Here is a tiny trained network, its code and every weight. The questions are about switching its units off for an input and a target symbol, where a switched-off unit gives its printed mean instead of its output.

import numpy as np


def w(rows, s, z=0):
    codes = np.array(rows[::2]) - 128.0
    scale = np.full(codes.shape[1], s)
    scale[-1] = z or s
    return codes * scale


def softmax(a):
    e = np.exp(a - a.max(-1, keepdims=True))
    return e / e.sum(-1, keepdims=True)


def log_softmax(a):
    a = a - a.max(-1, keepdims=True)
    return a - np.log(np.exp(a).sum(-1, keepdims=True))


def net(x, mask):
    ids = ['αβδζλπφψ'.index(c) for c in x.split()]
    T = len(ids)
    res = E[ids] + P[:T]
    u = 0
    for l in range(3):
        r = res
        for j in range(3):
            rows = slice(3 * j, 3 * j + 3)
            q, k, v = (r @ M[l][rows].T for M in (Q, K, V))
            z = softmax(np.where(np.tri(T) > 0, q @ k.T / 3**0.5, -1e9)) @ v
            o = O[l][rows]
            res = res + np.where(mask[u + j], z, o[:, -1]) @ o[:, :-1]
        u += 3
    return log_softmax(res[-1] @ U[:, :-1].T + U[:, -1])


Q, K, V, O = {}, {}, {}, {}
E = w([
[81,117,139,175,60,99,166,115,51],'α',
[134,154,76,49,86,212,83,24,103],'β',
[115,142,107,6,101,49,148,146,219],'δ',
[133,86,22,111,159,113,50,185,185],'ζ',
[47,69,76,145,151,83,83,114,56],'λ',
[92,131,15,185,82,160,131,185,143],'π',
[44,162,115,196,127,112,93,140,170],'φ',
[238,85,173,213,91,119,110,104,123],'ψ',
],0.016)
P = w([
[142,209,25,147,148,69,77,62,59],'0',
[104,146,46,166,104,90,85,90,103],'1',
[123,157,78,124,234,152,174,101,87],'2',
[94,118,83,165,97,76,87,99,135],'3',
[127,127,112,117,206,149,170,132,101],'4',
[94,100,95,153,79,77,94,106,163],'5',
[122,102,134,107,183,152,170,145,121],'6',
[95,102,115,147,56,74,102,102,184],'7',
[125,99,164,97,166,153,167,145,127],'8',
[96,97,131,128,38,84,107,121,195],'9',
[126,104,188,83,148,153,164,139,116],'10',
[105,105,150,100,20,83,86,142,170],'11',
[151,122,207,55,124,160,166,144,86],'12',
[143,111,163,78,1,91,94,137,164],'13',
],0.0081)
Q[0] = w([
[65,97,103,89,154,162,76,73,138],'0.h0',
[145,118,104,151,180,119,108,158,35],'0.h0',
[104,170,198,125,213,210,184,99,94],'0.h0',
[104,175,156,104,121,140,155,106,173],'0.h1',
[69,29,95,153,46,116,91,59,128],'0.h1',
[118,84,72,71,77,17,91,100,81],'0.h1',
[174,69,162,190,254,180,160,101,77],'0.h2',
[159,172,46,131,55,33,170,43,142],'0.h2',
[169,160,98,53,98,30,70,31,166],'0.h2',
],0.0054)
K[0] = w([
[165,106,166,146,145,100,186,204,121],'0.h0',
[129,166,91,115,93,136,173,130,138],'0.h0',
[102,153,86,140,153,108,108,170,183],'0.h0',
[133,86,143,165,113,157,107,114,126],'0.h1',
[148,137,173,78,132,141,126,146,168],'0.h1',
[161,135,178,140,127,129,131,168,128],'0.h1',
[169,184,131,232,88,100,57,2,96],'0.h2',
[110,154,117,28,31,98,82,96,252],'0.h2',
[115,48,43,49,167,144,77,117,203],'0.h2',
],0.0069)
V[0] = w([
[104,200,72,140,153,40,137,86,120],'0.h0',
[194,66,122,144,230,115,72,145,152],'0.h0',
[123,122,146,139,131,134,178,170,161],'0.h0',
[169,139,188,109,44,105,196,120,164],'0.h1',
[181,255,69,158,89,114,101,156,58],'0.h1',
[79,110,145,104,131,181,150,98,92],'0.h1',
[76,90,59,79,157,96,137,127,138],'0.h2',
[93,106,125,130,122,142,140,110,66],'0.h2',
[111,111,135,85,135,191,123,137,135],'0.h2',
],0.0083)
O[0] = w([
[86,16,89,186,172,126,99,70,191,231],'0.h0',
[137,162,114,92,194,106,49,131,91,105],'0.h0',
[122,254,61,59,93,140,171,160,138,65],'0.h0',
[125,225,174,81,25,113,69,221,153,78],'0.h1',
[116,128,91,200,117,73,166,93,246,197],'0.h1',
[56,103,174,20,173,153,170,192,118,90],'0.h1',
[115,104,179,166,86,127,58,177,173,255],'0.h2',
[207,189,120,124,172,159,133,82,137,101],'0.h2',
[141,167,141,90,87,57,104,181,132,103],'0.h2',
],0.0056,0.0069)
Q[1] = w([
[164,146,172,67,209,185,169,96,153],'1.h0',
[200,74,175,204,85,60,115,117,119],'1.h0',
[182,190,122,146,178,202,127,103,77],'1.h0',
[127,108,121,171,49,148,59,43,140],'1.h1',
[135,163,121,201,122,157,93,125,2],'1.h1',
[101,46,189,153,75,99,115,148,136],'1.h1',
[72,98,91,125,154,172,110,163,108],'1.h2',
[98,132,102,55,222,164,220,174,130],'1.h2',
[94,85,84,160,103,139,66,95,197],'1.h2',
],0.0073)
K[1] = w([
[95,143,6,180,155,110,72,121,161],'1.h0',
[254,139,178,105,86,118,132,108,99],'1.h0',
[142,108,72,174,197,55,159,114,134],'1.h0',
[130,155,151,5,70,192,155,80,129],'1.h1',
[167,153,83,107,200,92,181,61,152],'1.h1',
[139,142,228,57,73,114,152,162,110],'1.h1',
[118,126,155,113,176,142,149,172,169],'1.h2',
[90,82,39,193,188,122,60,179,203],'1.h2',
[136,115,223,121,98,194,99,155,129],'1.h2',
],0.0069)
V[1] = w([
[26,111,2,81,69,63,126,142,89],'1.h0',
[151,49,80,106,108,176,96,137,123],'1.h0',
[62,171,143,132,79,254,113,61,116],'1.h0',
[129,134,197,132,63,239,31,141,123],'1.h1',
[157,127,118,172,126,164,70,136,133],'1.h1',
[109,116,154,250,127,50,85,154,98],'1.h1',
[168,102,62,75,76,111,135,142,47],'1.h2',
[86,118,130,145,174,66,187,245,85],'1.h2',
[110,160,150,119,64,105,79,234,198],'1.h2',
],0.0056)
O[1] = w([
[128,94,66,57,169,130,170,61,122,184],'1.h0',
[147,65,117,102,127,163,75,202,74,202],'1.h0',
[107,86,185,54,133,222,117,115,147,109],'1.h0',
[85,90,198,68,147,224,135,193,129,82],'1.h1',
[101,67,109,153,211,119,131,172,160,156],'1.h1',
[146,135,149,216,151,83,169,134,157,205],'1.h1',
[110,57,87,8,127,105,128,159,101,68],'1.h2',
[225,176,95,129,171,7,254,147,180,2],'1.h2',
[149,130,145,166,205,118,166,129,102,53],'1.h2',
],0.0057,0.0066)
Q[2] = w([
[119,114,130,97,254,178,209,146,107],'2.h0',
[51,147,131,154,172,138,108,247,143],'2.h0',
[76,103,49,98,24,158,38,79,128],'2.h0',
[185,120,241,127,129,91,180,155,167],'2.h1',
[184,118,136,130,163,208,163,66,126],'2.h1',
[86,206,64,65,247,152,223,141,70],'2.h1',
[249,162,187,78,224,205,226,41,149],'2.h2',
[118,124,119,37,49,60,136,101,173],'2.h2',
[151,50,192,192,43,63,174,131,160],'2.h2',
],0.0075)
K[2] = w([
[73,40,75,197,159,154,76,106,120],'2.h0',
[176,175,131,141,150,173,129,79,71],'2.h0',
[143,63,217,76,95,142,142,159,109],'2.h0',
[141,208,75,163,62,120,90,123,138],'2.h1',
[57,108,108,152,183,132,2,149,197],'2.h1',
[94,57,71,167,173,130,152,53,139],'2.h1',
[94,115,34,173,157,103,47,112,155],'2.h2',
[166,108,167,59,115,34,85,81,114],'2.h2',
[166,134,151,152,31,69,174,194,127],'2.h2',
],0.0089)
V[2] = w([
[83,124,88,184,136,165,105,183,86],'2.h0',
[70,135,87,95,154,151,141,101,93],'2.h0',
[165,175,78,176,143,223,103,106,123],'2.h0',
[162,85,152,182,102,171,141,136,84],'2.h1',
[112,138,167,155,116,94,153,59,30],'2.h1',
[246,84,96,127,106,144,148,65,123],'2.h1',
[133,148,178,136,152,76,156,63,48],'2.h2',
[139,162,86,162,99,117,176,188,70],'2.h2',
[18,99,142,127,104,151,171,82,1],'2.h2',
],0.0087)
O[2] = w([
[182,150,116,113,122,145,144,26,116,182],'2.h0',
[92,80,113,89,146,192,107,89,120,116],'2.h0',
[192,109,152,129,102,199,77,99,134,144],'2.h0',
[254,171,191,155,120,141,176,115,63,186],'2.h1',
[101,94,209,154,111,117,189,110,56,104],'2.h1',
[156,135,132,110,61,135,106,225,77,178],'2.h1',
[140,127,219,138,115,73,74,76,135,42],'2.h2',
[165,68,85,87,73,176,126,80,164,1],'2.h2',
[170,102,154,130,84,48,150,139,203,158],'2.h2',
],0.0083,0.0085)
U = w([
[148,94,145,116,3,43,175,56,239,120],'α',
[74,71,172,104,54,183,53,81,154,85],'β',
[66,166,105,161,122,73,130,146,168,214],'δ',
[223,137,88,110,162,56,78,107,188,7],'ζ',
[125,70,131,115,179,79,156,53,74,106],'λ',
[148,148,54,136,51,153,215,83,164,58],'π',
[108,210,168,179,161,138,163,42,220,158],'φ',
[156,197,160,165,88,123,95,151,115,184],'ψ',
],0.005,0.0019)

Each question gives the input, a string of symbols that net reads in full, and the target symbol t.
The units are the heads (3 rows each of Q, K, V and O). Each row of codes is followed by its name. A weight is (code - 128) times the scale printed after its matrix; where a second scale follows, it is the last column's (O and U).
mask holds one flag per head, layer by layer. A switched-off head (its flag False) gives its mean, the last column of its rows in O, instead of its output. The means were averaged over made-up inputs and are rounded, as every weight is.
A unit's drop is (log p(t) with every unit on - log p(t) with that unit switched off) / (log p(t) with every unit on - log p(t) with every unit switched off).
The circuit of an input: a set's keep is (log p(t) with only the set's units on - log p(t) with every unit switched off) / (log p(t) with every unit on - log p(t) with every unit switched off). Starting from all 9 units, units are removed one at a time, each time the one whose removal leaves the highest keep (on an exact tie, the one counted first), for as long as the keep stays at least 0.8.
circuit, biggest first: the units of the circuit, biggest drop first
unit that matters most: the unit with the biggest drop
heads that matter: for each layer, one digit per head in row order, 1 if its drop is at least 0.15 and else 0, layers parted by /
input δ δ β, target β: unit that matters most : 1.h1
input ψ ψ δ β β λ λ ψ, target ψ: heads that matter : 000 / 100 / 010
input ζ β φ β β α β π π δ δ λ, target δ: circuit, biggest first : 2.h0, 2.h1
input δ α π π λ β π φ δ φ, target δ: circuit, biggest first : 2.h0, 2.h1
input δ φ ζ φ ζ ψ δ ψ φ φ ζ α β λ, target β: circuit, biggest first : 1.h1, 2.h0
input π π ψ λ δ δ β δ, target δ: circuit, biggest first : 2.h0, 2.h2
input δ α λ π ψ π β α φ ζ ψ, target π: circuit, biggest first : 2.h2, 0.h2
input φ π δ β ψ δ α δ ψ, target δ: circuit, biggest first : 2.h0, 2.h1
input ψ β ψ, target β: circuit, biggest first : 1.h2, 1.h1
input φ δ β δ φ ζ β, target δ: circuit, biggest first : 2.h0, 2.h1
input φ ψ β, target β: circuit, biggest first : 2.h0, 1.h2, 1.h1
input α φ π φ φ ψ φ π α ψ φ φ ψ ζ, target ψ: circuit, biggest first : 2.h1, 1.h0
input π α δ φ β ψ ψ φ β ζ, target β: circuit, biggest first : 2.h0, 1.h1, 1.h2
input π δ π ψ β ψ α δ α β ψ λ α π, target α: heads that matter : 000 / 000 / 001
input π δ δ π λ λ ψ ζ ζ π, target ψ: unit that matters most : 2.h1
input π β β ζ π π δ ζ φ α β, target ζ: heads that matter : 100 / 111 / 011
input φ ψ ζ α β ζ π π, target β: circuit, biggest first : 2.h0, 1.h1
input λ φ δ ζ λ δ β β β β φ ψ λ φ, target ψ: heads that matter : 100 / 000 / 010
input δ δ α δ ζ ψ π λ, target ψ: heads that matter : 101 / 100 / 010
input ζ α π δ δ φ β α φ π, target α: circuit, biggest first : 2.h2, 0.h0
input ψ α ψ, target α: circuit, biggest first : 2.h2
input ζ α δ β δ β α φ δ β δ, target β: heads that matter : 010 / 111 / 100
input β φ β, target φ: heads that matter : 010 / 101 / 011
input ψ π α λ λ δ ψ ψ φ π λ π ψ φ, target ψ: heads that matter : 000 / 000 / 010
input ζ ζ ψ ζ ψ λ δ ψ δ, target ψ: circuit, biggest first : 1.h1, 2.h1, 0.h1, 1.h0
input β π α, target α: heads that matter : 000 / 000 / 001
input φ ψ φ ψ ψ π, target ψ: heads that matter : 000 / 000 / 010
input π β α φ δ, target δ: unit that matters most : 0.h2
input φ δ δ φ δ, target φ: heads that matter : 010 / 011 / 101
